Here is a tiny trained network, its code and every weight. The questions are about switching its units off for an input and a class, where a switched-off unit gives its printed mean instead of its output.

import numpy as np


def w(rows, s, z=0):
    codes = np.array(rows[::2]) - 128.0
    scale = np.full(codes.shape[1], s)
    scale[-1] = z or s
    return codes * scale


def norm(h):
    return h / np.sqrt((h * h).mean(-1, keepdims=True) + 1e-5)


def f(y):
    return np.maximum(y, 0)


def log_softmax(a):
    a = a - a.max(-1, keepdims=True)
    return a - np.log(np.exp(a).sum(-1, keepdims=True))


def net(x, mask):
    res = np.array(x, float).reshape(1, 4) / 4 @ E
    u = 0
    for l in range(3):
        y = f(norm(res) @ A[l][:, :-1].T + A[l][:, -1])
        res = res + np.where(mask[u : u + 7], y, B[l][:, -1]) @ B[l][:, :-1]
        u += 7
    return log_softmax(norm(res)[-1] @ U[:, :-1].T + U[:, -1])


A, B = {}, {}
E = w([
[133,152,187,213,6,186,111],'x0',
[125,71,176,184,253,128,63],'x1',
[131,123,137,129,123,121,130],'x2',
[47,107,99,219,178,192,232],'x3',
],0.0049)
A[0] = w([
[124,101,80,164,140,134,100,70],'0.n1',
[122,2,74,178,144,150,7,167],'0.n2',
[97,50,251,139,199,172,180,63],'0.n3',
[50,142,115,208,178,57,61,6],'0.n4',
[201,219,205,232,120,161,36,215],'0.n5',
[142,125,48,100,201,87,55,63],'0.n6',
[196,149,231,145,163,89,76,26],'0.n7',
],0.0041,0.0021)
B[0] = w([
[122,35,135,140,103,194,187,139],'0.n1',
[46,119,146,115,138,149,30,217],'0.n2',
[232,115,124,98,157,197,205,199],'0.n3',
[128,68,74,88,65,170,152,160],'0.n4',
[222,253,130,156,191,141,162,253],'0.n5',
[89,152,183,144,70,66,101,202],'0.n6',
[117,196,136,67,141,142,8,184],'0.n7',
],0.0059,0.0035)
A[1] = w([
[134,87,61,86,122,151,130,102],'1.n1',
[157,163,68,77,70,76,177,214],'1.n2',
[53,184,49,157,144,76,229,5],'1.n3',
[93,125,99,83,103,198,253,78],'1.n4',
[152,202,102,80,62,56,89,37],'1.n5',
[146,135,95,98,142,91,117,251],'1.n6',
[101,126,115,141,203,125,191,213],'1.n7',
],0.0059,0.0016)
B[1] = w([
[153,60,112,28,200,131,49,164],'1.n1',
[211,105,160,156,151,159,150,255],'1.n2',
[169,156,55,164,216,52,99,218],'1.n3',
[101,176,180,138,180,53,90,249],'1.n4',
[89,2,99,126,158,246,206,252],'1.n5',
[85,151,216,181,104,136,236,205],'1.n6',
[194,140,104,121,107,177,172,225],'1.n7',
],0.006,0.0044)
A[2] = w([
[51,111,193,132,156,18,68,6],'2.n1',
[109,73,71,227,190,204,119,68],'2.n2',
[97,146,182,99,162,101,41,133],'2.n3',
[74,173,157,212,157,152,150,166],'2.n4',
[60,244,104,221,83,71,254,129],'2.n5',
[82,9,130,34,210,164,114,132],'2.n6',
[135,91,108,180,200,76,165,94],'2.n7',
],0.0061,0.0017)
B[2] = w([
[135,137,97,145,8,130,120,159],'2.n1',
[158,118,157,126,84,153,162,203],'2.n2',
[86,151,112,174,120,95,112,186],'2.n3',
[115,103,103,83,85,132,119,202],'2.n4',
[93,116,122,144,128,90,105,222],'2.n5',
[85,97,100,97,107,114,138,254],'2.n6',
[135,142,141,118,138,109,86,213],'2.n7',
],0.013,0.0055)
U = w([
[113,43,118,2,139,149,200,73],'0',
[37,132,107,144,34,71,72,163],'1',
[213,162,173,161,57,203,203,246],'2',
[147,240,189,113,135,177,22,5],'3',
[165,185,98,143,211,51,142,99],'4',
],0.012,0.0023)

Each question gives the input, the list of numbers given to net, and the class t.
The units are the neurons (one row each of A and B). Each row of codes is followed by its name. A weight is (code - 128) times the scale printed after its matrix; where a second scale follows, it is the last column's (A, B and U).
mask holds one flag per neuron, layer by layer. A switched-off neuron (its flag False) gives its mean, the last column of its row in B, instead of its output. The means were averaged over made-up inputs and are rounded, as every weight is.
A unit's drop is (log p(t) with every unit on - log p(t) with that unit switched off) / (log p(t) with every unit on - log p(t) with every unit switched off).
The circuit of an input: a set's keep is (log p(t) with only the set's units on - log p(t) with every unit switched off) / (log p(t) with every unit on - log p(t) with every unit switched off). Starting from the 12 units with the biggest drops (on a tie, the unit counted first), units are removed one at a time, each time the one whose removal leaves the highest keep (on an exact tie, the one counted first), for as long as the keep stays at least 0.8.
circuit, biggest first: the units of the circuit, biggest drop first
top k neurons: the k neurons with the biggest drops, biggest first
k most important neurons of layer l: the k neurons of layer l with the biggest drops, biggest first
drop of u: that unit's drop, to one decimal
input [2,5,-3,1], class 2: circuit, biggest first : [2.n2]
input [3,0,-5,-4], class 2: circuit, biggest first : [1.n5, 0.n5]
input [-1,-6,3,-3], class 0: top 2 neurons : [1.n5, 0.n5]
input [3,0,6,8], class 1: top 4 neurons : [2.n5, 1.n5, 1.n4, 1.n2]
input [1,-8,-2,7], class 1: 2 most important neurons of layer 2 : [2.n5, 2.n4]
input [2,2,-7,-1], class 3: circuit, biggest first : [0.n5, 0.n2]
input [1,5,8,7], class 2: top 2 neurons : [2.n2, 1.n7]
input [0,-3,3,-5], class 0: top 2 neurons : [1.n5, 1.n7]
input [0,-3,-8,-4], class 0: top 2 neurons : [1.n5, 0.n5]
input [-2,0,-3,-8], class 0: top 2 neurons : [1.n5, 1.n4]
input [4,5,-2,-1], class 3: 3 most important neurons of layer 0 : [0.n5, 0.n7, 0.n2]
input [-1,-6,-5,-3], class 0: top 2 neurons : [1.n5, 0.n5]
input [0,-2,-5,2], class 4: top 2 neurons : [1.n3, 0.n2]
input [1,-3,7,7], class 1: circuit, biggest first : [2.n5]
input [-5,-6,-5,2], class 4: top 2 neurons : [1.n3, 1.n4]
input [1,1,6,-6], class 3: top 2 neurons : [0.n5, 0.n7]
input [-8,-4,-7,7], class 4: 2 most important neurons of layer 1 : [1.n3, 1.n5]
input [6,0,-7,-5], class 2: 3 most important neurons of layer 2 : [2.n7, 2.n5, 2.n3]
input [1,6,4,4], class 2: top 3 neurons : [2.n2, 1.n5, 1.n7]
input [1,4,5,2], class 2: top neuron : [0.n5]
input [-1,-3,7,8], class 4: 2 most important neurons of layer 1 : [1.n3, 1.n7]
input [-5,1,1,-7], class 1: 2 most important neurons of layer 2 : [2.n3, 2.n1]
input [7,3,-2,-2], class 3: drop of 0.n5 : 0.4
input [-1,-1,-4,-7], class 0: drop of 1.n5 : 3.2
input [-8,-6,1,3], class 4: drop of 1.n3 : 0.2
input [1,-1,-1,0], class 2: drop of 2.n6 : 0.2
input [-2,6,3,-1], class 1: top neuron : [1.n5]
